Below are the code and all the weights of a small trained network. Each question names an input and a class and asks about switching units off, where a switched-off unit gives its printed mean instead of its output.

import numpy as np


def w(rows, s, z=0):
    codes = np.array(rows[::2]) - 128.0
    scale = np.full(codes.shape[1], s)
    scale[-1] = z or s
    return codes * scale


def f(y):
    return y / 2 * (1 + np.tanh(0.7978845608 * (y + 0.044715 * y**3)))


def log_softmax(a):
    a = a - a.max(-1, keepdims=True)
    return a - np.log(np.exp(a).sum(-1, keepdims=True))


def net(x, mask):
    res = np.array(x, float).reshape(1, 5) / 4 @ E
    y = f(res @ A[0][:, :-1].T + A[0][:, -1])
    res = res + np.where(mask, y, B[0][:, -1]) @ B[0][:, :-1]
    return log_softmax(res[-1] @ U[:, :-1].T + U[:, -1])


A, B = {}, {}
E = w([
[63,200,115,212,2,189,156,117,204,93],'x0',
[92,138,114,144,131,217,164,191,133,221],'x1',
[144,71,78,109,93,96,195,145,185,117],'x2',
[206,143,45,36,148,127,46,68,157,93],'x3',
[76,107,137,158,229,45,92,149,142,104],'x4',
],0.01)
A[0] = w([
[126,159,62,129,112,189,95,139,152,154,191],'neuron 1',
[149,60,85,131,110,130,104,109,169,92,254],'neuron 2',
[132,126,113,116,188,155,58,161,94,160,137],'neuron 3',
[109,128,191,117,159,121,87,132,59,178,157],'neuron 4',
[146,92,121,123,139,119,148,119,100,113,210],'neuron 5',
[94,122,129,138,133,75,121,79,141,87,175],'neuron 6',
[5,165,177,224,82,156,165,129,107,121,169],'neuron 7',
[141,100,123,131,179,179,147,182,121,147,146],'neuron 8',
[96,68,133,147,153,81,170,179,134,109,155],'neuron 9',
[73,111,154,138,129,148,179,196,102,180,142],'neuron 10',
[92,136,144,158,154,115,163,185,100,157,163],'neuron 11',
[191,128,114,65,159,115,129,104,131,138,168],'neuron 12',
[106,132,102,107,52,174,159,119,185,128,227],'neuron 13',
[139,120,138,149,124,96,109,144,169,71,156],'neuron 14',
[87,125,117,192,187,153,157,204,144,197,234],'neuron 15',
[88,96,197,153,139,99,75,147,97,103,161],'neuron 16',
[114,65,168,129,138,96,150,142,155,113,44],'neuron 17',
[171,152,138,109,187,134,97,78,133,72,88],'neuron 18',
[148,88,115,64,155,103,106,105,121,114,92],'neuron 19',
[95,121,114,125,148,119,152,202,140,179,227],'neuron 20',
[145,213,169,92,185,152,74,142,89,146,48],'neuron 21',
[145,72,151,155,155,54,153,121,127,116,121],'neuron 22',
[89,131,101,125,128,106,127,169,111,137,103],'neuron 23',
[67,111,146,154,152,122,87,92,65,123,135],'neuron 24',
],0.012,0.003)
B[0] = w([
[220,148,51,166,57,163,185,42,174,116,185],'neuron 1',
[138,215,71,31,117,162,62,154,138,116,186],'neuron 2',
[65,98,154,118,130,145,87,109,83,199,188],'neuron 3',
[113,156,116,147,47,128,154,90,113,209,189],'neuron 4',
[143,150,83,111,99,136,118,145,82,165,157],'neuron 5',
[119,183,42,110,129,109,150,162,157,120,177],'neuron 6',
[21,188,247,151,127,124,162,254,202,88,249],'neuron 7',
[175,101,93,104,187,100,127,79,162,135,170],'neuron 8',
[144,79,85,182,124,133,146,44,207,83,180],'neuron 9',
[162,91,162,170,183,147,129,81,170,37,198],'neuron 10',
[163,34,162,138,79,178,125,99,153,131,183],'neuron 11',
[137,131,164,75,93,109,23,146,89,130,204],'neuron 12',
[181,180,164,172,56,177,153,137,107,149,207],'neuron 13',
[182,167,139,104,94,104,119,197,168,144,165],'neuron 14',
[66,50,155,101,198,168,134,88,185,97,214],'neuron 15',
[190,194,148,123,100,170,111,134,130,144,181],'neuron 16',
[155,85,53,152,150,103,170,93,100,109,153],'neuron 17',
[86,161,124,88,160,120,98,138,168,55,200],'neuron 18',
[125,186,148,73,139,117,95,156,122,152,197],'neuron 19',
[124,71,145,111,212,152,125,57,189,81,181],'neuron 20',
[89,62,139,92,61,235,55,76,12,177,186],'neuron 21',
[165,180,108,182,102,79,224,98,139,143,180],'neuron 22',
[84,151,138,101,148,141,101,86,172,138,139],'neuron 23',
[130,151,145,80,47,206,78,196,136,128,171],'neuron 24',
],0.0076,0.017)
U = w([
[120,118,76,123,105,69,159,158,33,113,2],'0',
[78,127,168,179,106,176,161,168,133,104,208],'1',
[100,40,89,133,166,116,121,74,103,149,31],'2',
[130,123,109,82,77,183,92,132,58,154,238],'3',
[90,216,138,121,132,49,119,255,133,134,24],'4',
[183,164,50,147,99,129,153,86,154,103,240],'5',
[111,98,121,81,168,134,91,121,173,44,89],'6',
],0.0099,0.0018)

Each question gives the input, the list of numbers given to net, and the class t.
The units are the neurons (one row each of A and B). Each row of codes is followed by its name. A weight is (code - 128) times the scale printed after its matrix; where a second scale follows, it is the last column's (A, B and U).
mask holds one flag per neuron, in row order. A switched-off neuron (its flag False) gives its mean, the last column of its row in B, instead of its output. The means were averaged over made-up inputs and are rounded, as every weight is.
A unit's drop is (log p(t) with every unit on - log p(t) with that unit switched off) / (log p(t) with every unit on - log p(t) with every unit switched off).
The circuit of an input: a set's keep is (log p(t) with only the set's units on - log p(t) with every unit switched off) / (log p(t) with every unit on - log p(t) with every unit switched off). Starting from the 12 units with the biggest drops (on a tie, the unit counted first), units are removed one at a time, each time the one whose removal leaves the highest keep (on an exact tie, the one counted first), for as long as the keep stays at least 0.8.
circuit, biggest first: the units of the circuit, biggest drop first
top k neurons: the k neurons with the biggest drops, biggest first
drop of u: that unit's drop, to one decimal
input [-3,-1,8,-5,6], class 2: circuit, biggest first	neuron 7
input [-7,6,-5,1,8], class 2: circuit, biggest first	neuron 2; neuron 7
input [-5,1,0,7,5], class 3: top 2 neurons	neuron 7; neuron 21
input [1,6,6,0,-1], class 6: top 2 neurons	neuron 15; neuron 20
input [-4,-8,-4,-7,-3], class 3: top 3 neurons	neuron 24; neuron 7; neuron 1
input [5,4,-5,6,-3], class 5: top 2 neurons	neuron 1; neuron 12
input [-8,4,-6,-3,2], class 2: top 3 neurons	neuron 15; neuron 8; neuron 20
input [4,0,-5,4,6], class 4: top 2 neurons	neuron 11; neuron 15
input [4,-8,7,2,7], class 5: top 2 neurons	neuron 7; neuron 9
input [1,-2,6,4,-1], class 4: top 2 neurons	neuron 21; neuron 9
input [3,-4,6,0,5], class 5: top 2 neurons	neuron 7; neuron 9
input [4,8,-6,7,-8], class 5: top 2 neurons	neuron 1; neuron 12
input [-7,7,-3,-7,3], class 2: drop of neuron 4	0.2
input [6,-8,7,-2,2], class 4: drop of neuron 1	0.2
input [0,-2,4,-2,7], class 5: drop of neuron 22	0.1
input [6,-6,0,-6,3], class 4: drop of neuron 5	0.0
input [-5,-7,-3,5,-1], class 3: circuit, biggest first	neuron 21
input [-3,-3,0,-2,-5], class 0: top 2 neurons	neuron 7; neuron 21
